Here is a tiny trained network, its code and every weight. The questions are about switching its units off for an input and a class, where a switched-off unit gives its printed mean instead of its output.

import numpy as np


def w(rows, s, z=0):
    codes = np.array(rows[::2]) - 128.0
    scale = np.full(codes.shape[1], s)
    scale[-1] = z or s
    return codes * scale


def norm(h):
    return h / np.sqrt((h * h).mean(-1, keepdims=True) + 1e-5)


def f(y):
    return y / 2 * (1 + np.tanh(0.7978845608 * (y + 0.044715 * y**3)))


def log_softmax(a):
    a = a - a.max(-1, keepdims=True)
    return a - np.log(np.exp(a).sum(-1, keepdims=True))


def net(x, mask):
    res = np.array(x, float).reshape(1, 3) / 4 @ E
    u = 0
    for l in range(3):
        y = f(norm(res) @ A[l][:, :-1].T + A[l][:, -1])
        res = res + np.where(mask[u : u + 11], y, B[l][:, -1]) @ B[l][:, :-1]
        u += 11
    return log_softmax(norm(res)[-1] @ U[:, :-1].T + U[:, -1])


A, B = {}, {}
E = w([
[154,167,87,59,184,103],'x0',
[92,226,84,163,31,81],'x1',
[161,198,109,166,151,254],'x2',
],0.0094)
A[0] = w([
[177,135,131,89,106,129,76],'L0N0',
[222,101,136,116,107,130,98],'L0N1',
[39,194,148,141,145,109,83],'L0N2',
[90,119,133,116,152,143,99],'L0N3',
[154,63,97,112,86,87,85],'L0N4',
[112,114,153,116,173,146,106],'L0N5',
[143,105,198,135,53,164,4],'L0N6',
[140,154,111,126,90,126,76],'L0N7',
[6,122,148,122,215,153,82],'L0N8',
[121,169,126,49,154,126,15],'L0N9',
[163,124,95,138,109,180,96],'L0N10',
],0.011,0.003)
B[0] = w([
[115,114,105,146,156,123,113],'L0N0',
[152,146,127,135,93,113,162],'L0N1',
[219,153,153,144,103,108,210],'L0N2',
[143,133,127,129,104,123,134],'L0N3',
[119,212,211,164,162,146,252],'L0N4',
[186,165,132,139,76,107,227],'L0N5',
[154,112,20,190,238,82,229],'L0N6',
[203,118,141,124,90,119,167],'L0N7',
[182,150,134,140,78,111,195],'L0N8',
[151,108,50,206,215,85,194],'L0N9',
[92,179,249,142,151,84,206],'L0N10',
],0.013,0.0022)
A[1] = w([
[176,102,147,125,92,147,95],'L1N0',
[112,160,116,112,126,249,25],'L1N1',
[82,144,73,99,47,139,55],'L1N2',
[58,125,167,86,122,110,104],'L1N3',
[94,78,157,90,116,66,67],'L1N4',
[155,43,149,67,118,172,14],'L1N5',
[77,82,157,91,114,66,1],'L1N6',
[167,57,157,107,157,166,42],'L1N7',
[158,160,188,113,120,113,127],'L1N8',
[67,35,85,197,92,161,32],'L1N9',
[144,127,126,187,149,103,56],'L1N10',
],0.015,0.0021)
B[1] = w([
[163,81,146,122,133,124,178],'L1N0',
[29,147,204,118,132,108,185],'L1N1',
[199,140,143,140,92,125,150],'L1N2',
[118,80,165,108,141,125,156],'L1N3',
[87,205,159,150,147,156,183],'L1N4',
[166,111,133,109,55,102,174],'L1N5',
[69,184,160,136,136,182,176],'L1N6',
[149,201,87,157,59,92,216],'L1N7',
[124,70,138,131,138,142,255],'L1N8',
[148,99,59,253,164,163,182],'L1N9',
[152,88,171,119,138,137,235],'L1N10',
],0.019,0.0055)
A[2] = w([
[111,2,91,52,164,149,155],'L2N0',
[109,154,133,94,132,176,85],'L2N1',
[176,146,103,95,21,93,113],'L2N2',
[102,155,152,105,122,188,143],'L2N3',
[116,147,45,9,189,111,105],'L2N4',
[159,99,55,153,105,112,172],'L2N5',
[113,151,67,55,170,103,68],'L2N6',
[115,106,115,149,115,140,42],'L2N7',
[106,87,98,184,106,159,5],'L2N8',
[121,112,127,177,125,152,62],'L2N9',
[123,141,87,52,162,117,154],'L2N10',
],0.015,0.0027)
B[2] = w([
[236,68,140,53,220,138,172],'L2N0',
[85,75,198,189,87,79,143],'L2N1',
[195,119,101,124,24,156,253],'L2N2',
[73,129,142,107,134,121,188],'L2N3',
[105,142,3,249,168,142,172],'L2N4',
[43,159,213,111,169,133,232],'L2N5',
[152,124,101,242,162,117,153],'L2N6',
[156,165,104,145,139,92,124],'L2N7',
[147,146,58,166,153,155,159],'L2N8',
[128,137,44,90,129,41,164],'L2N9',
[117,103,99,218,117,73,144],'L2N10',
],0.018,0.007)
U = w([
[15,155,215,128,132,132,211],'0',
[196,138,130,131,7,143,175],'1',
[129,129,67,224,182,118,180],'2',
[166,67,152,73,177,141,174],'3',
[77,102,67,58,110,131,37],'4',
[83,114,84,74,115,137,4],'5',
[95,141,94,61,125,136,3],'6',
],0.016,0.0054)

Each question gives the input, the list of numbers given to net, and the class t.
The units are the neurons (one row each of A and B). Each row of codes is followed by its name. A weight is (code - 128) times the scale printed after its matrix; where a second scale follows, it is the last column's (A, B and U).
mask holds one flag per neuron, layer by layer. A switched-off neuron (its flag False) gives its mean, the last column of its row in B, instead of its output. The means were averaged over made-up inputs and are rounded, as every weight is.
A unit's drop is (log p(t) with every unit on - log p(t) with that unit switched off) / (log p(t) with every unit on - log p(t) with every unit switched off).
The circuit of an input: a set's keep is (log p(t) with only the set's units on - log p(t) with every unit switched off) / (log p(t) with every unit on - log p(t) with every unit switched off). Starting from the 12 units with the biggest drops (on a tie, the unit counted first), units are removed one at a time, each time the one whose removal leaves the highest keep (on an exact tie, the one counted first), for as long as the keep stays at least 0.8.
units of the circuit, in order: the units of the circuit, biggest drop first
k most important neurons: the k neurons with the biggest drops, biggest first
k most important neurons of layer l: the k neurons of layer l with the biggest drops, biggest first
drop when u is switched off: that unit's drop, to one decimal
input [-4,-6,6], class 0: 2 most important neurons : L1N1, L0N10
input [3,-5,-4], class 1: 2 most important neurons : L0N10, L1N7
input [-1,6,7], class 0: units of the circuit, in order : L1N1
input [-3,3,-1], class 3: 3 most important neurons : L0N2, L1N7, L1N10
input [1,3,-3], class 3: 4 most important neurons : L0N4, L0N2, L1N7, L1N8
input [5,-4,-4], class 2: 2 most important neurons : L0N9, L0N10
input [-1,-6,-5], class 1: 2 most important neurons : L1N5, L0N10
input [-3,-7,-6], class 1: 2 most important neurons : L1N5, L1N7
input [-2,-4,1], class 1: 3 most important neurons : L0N4, L1N7, L2N2
input [-1,-7,6], class 1: 3 most important neurons : L0N4, L1N7, L1N5
input [-3,-2,0], class 3: 3 most important neurons : L1N10, L1N7, L1N4
input [-3,2,3], class 3: 2 most important neurons of layer 2 : L2N2, L2N5
input [-6,-8,7], class 1: 4 most important neurons of layer 1 : L1N7, L1N5, L1N4, L1N6
input [-4,-1,5], class 0: most important neuron : L0N10
input [-7,-4,-5], class 2: 2 most important neurons : L1N9, L0N10
input [-8,7,2], class 2: 2 most important neurons : L1N9, L0N6
input [-1,-1,-5], class 0: 2 most important neurons : L1N4, L1N6
input [-5,2,-4], class 2: 2 most important neurons : L0N10, L0N6
input [-3,-3,-4], class 0: 2 most important neurons of layer 0 : L0N2, L0N4
input [-5,-1,-3], class 2: 2 most important neurons of layer 1 : L1N9, L1N8
input [8,-6,-4], class 2: most important neuron of layer 0 : L0N9
input [4,2,-5], class 0: drop when L1N9 is switched off : 0.0
input [1,-5,-4], class 1: drop when L1N5 is switched off : 1.4
input [-8,-2,-1], class 2: drop when L1N9 is switched off : 0.9
input [-7,2,0], class 2: drop when L1N9 is switched off : 0.8
